Below is a small trained network, with its code and all its weights. Each question gives an input and a target symbol and asks what happens when units are switched off, that is, made to give their printed mean instead of their output.

import numpy as np


def w(rows, s, z=0):
    codes = np.array(rows[::2]) - 128.0
    scale = np.full(codes.shape[1], s)
    scale[-1] = z or s
    return codes * scale


def norm(h):
    return h / np.sqrt((h * h).mean(-1, keepdims=True) + 1e-5)


def f(y):
    return np.maximum(y, 0)


def softmax(a):
    e = np.exp(a - a.max(-1, keepdims=True))
    return e / e.sum(-1, keepdims=True)


def log_softmax(a):
    a = a - a.max(-1, keepdims=True)
    return a - np.log(np.exp(a).sum(-1, keepdims=True))


def net(x, mask):
    ids = ['βζλμπτφ'.index(c) for c in x.split()]
    T = len(ids)
    res = E[ids] + P[:T]
    q, k, v = (norm(res) @ M[0].T for M in (Q, K, V))
    z = softmax(np.where(np.tri(T) > 0, q @ k.T / 3**0.5, -1e9)) @ v
    res = res + np.where(mask[0], z, O[0][:, -1]) @ O[0][:, :-1]
    y = f(norm(res) @ A[0][:, :-1].T + A[0][:, -1])
    res = res + np.where(mask[1:9], y, B[0][:, -1]) @ B[0][:, :-1]
    return log_softmax(norm(res)[-1] @ U[:, :-1].T + U[:, -1])


Q, K, V, O, A, B = {}, {}, {}, {}, {}, {}
E = w([
[207,125,165,47,117,69],'β',
[253,61,139,124,171,133],'ζ',
[203,86,62,24,147,138],'λ',
[180,180,206,64,154,109],'μ',
[172,97,185,106,88,206],'π',
[199,58,89,55,156,210],'τ',
[183,75,160,33,204,190],'φ',
],0.004)
P = w([
[133,151,121,168,101,105],'0',
[109,58,113,2,66,125],'1',
[132,111,129,149,161,150],'2',
[159,203,100,94,186,115],'3',
[112,47,109,14,75,140],'4',
[101,110,127,148,165,149],'5',
[124,192,94,106,203,124],'6',
[109,47,115,23,74,146],'7',
[72,103,124,156,170,142],'8',
[87,173,89,122,208,112],'9',
],0.0092)
Q[0] = w([
[114,83,106,85,96,104],'H1',
[125,128,146,197,9,120],'H1',
[100,78,157,75,26,140],'H1',
],0.013)
K[0] = w([
[136,156,88,157,92,120],'H1',
[248,175,145,55,74,144],'H1',
[141,162,105,135,17,104],'H1',
],0.013)
V[0] = w([
[93,138,39,66,190,76],'H1',
[163,98,2,67,109,122],'H1',
[120,168,97,255,118,210],'H1',
],0.0075)
O[0] = w([
[183,150,93,91,83,64,112],'H1',
[74,136,41,126,122,63,149],'H1',
[128,182,89,124,211,253,5],'H1',
],0.011,0.0023)
A[0] = w([
[84,122,154,109,97,233,5],'N1',
[118,86,167,126,151,139,154],'N2',
[120,129,101,97,142,185,107],'N3',
[59,213,60,191,118,87,78],'N4',
[8,71,107,150,120,134,159],'N5',
[156,146,165,133,157,172,1],'N6',
[57,187,60,143,170,142,16],'N7',
[101,92,66,58,57,118,68],'N8',
],0.011,0.0042)
B[0] = w([
[141,123,82,101,148,72,202],'N1',
[124,120,111,84,115,134,245],'N2',
[142,129,126,187,128,89,187],'N3',
[11,91,183,73,181,150,168],'N4',
[203,194,131,108,156,96,211],'N5',
[83,140,145,176,87,132,182],'N6',
[180,72,85,107,2,152,158],'N7',
[101,160,170,201,131,177,253],'N8',
],0.013,0.0051)
U = w([
[163,97,154,166,56,12,2],'β',
[191,164,63,158,55,176,167],'ζ',
[23,164,127,126,177,105,153],'λ',
[148,143,246,140,106,193,125],'μ',
[125,107,115,184,234,210,230],'π',
[124,29,92,48,107,159,140],'τ',
[209,218,115,98,208,80,77],'φ',
],0.012,0.0033)

Each question gives the input, a string of symbols that net reads in full, and the target symbol t.
The units are the heads (3 rows each of Q, K, V and O) and the neurons (one row each of A and B). Each row of codes is followed by its name. A weight is (code - 128) times the scale printed after its matrix; where a second scale follows, it is the last column's (O, A, B and U).
mask holds one flag per unit, heads first, then neurons. A switched-off unit (its flag False) gives its mean, the last column of its rows in O or B, instead of its output. The means were averaged over made-up inputs and are rounded, as every weight is.
A unit's drop is (log p(t) with every unit on - log p(t) with that unit switched off) / (log p(t) with every unit on - log p(t) with every unit switched off).
The circuit of an input: a set's keep is (log p(t) with only the set's units on - log p(t) with every unit switched off) / (log p(t) with every unit on - log p(t) with every unit switched off). Starting from all 9 units, units are removed one at a time, each time the one whose removal leaves the highest keep (on an exact tie, the one counted first), for as long as the keep stays at least 0.8.
units of the circuit, in order: the units of the circuit, biggest drop first
k most important neurons: the k neurons with the biggest drops, biggest first
drop of u: that unit's drop, to one decimal
input τ β φ λ φ λ μ, target λ: units of the circuit, in order -> N4, H1
input μ β φ μ ζ τ μ, target τ: units of the circuit, in order -> N7, H1, N4
input ζ π β φ τ, target φ: units of the circuit, in order -> H1, N5
input β φ β φ φ φ τ φ, target μ: units of the circuit, in order -> N8
input φ β φ φ μ λ φ, target λ: 2 most important neurons -> N4, N8
input λ φ τ μ μ λ π, target λ: units of the circuit, in order -> H1, N4
input ζ β μ β λ, target φ: 2 most important neurons -> N5, N1
input τ φ τ β ζ φ τ λ, target ζ: 3 most important neurons -> N7, N5, N8
input λ β μ π π, target λ: units of the circuit, in order -> H1, N8
input ζ φ μ φ φ μ λ τ τ π, target τ: 2 most important neurons -> N7, N4
input λ τ φ, target τ: 2 most important neurons -> N8, N5
input φ φ τ ζ φ λ λ ζ π ζ, target π: drop of H1 -> 1.3
input φ μ φ φ λ π φ λ, target β: drop of H1 -> 1.7
input τ π λ τ λ μ, target μ: drop of H1 -> 2.9
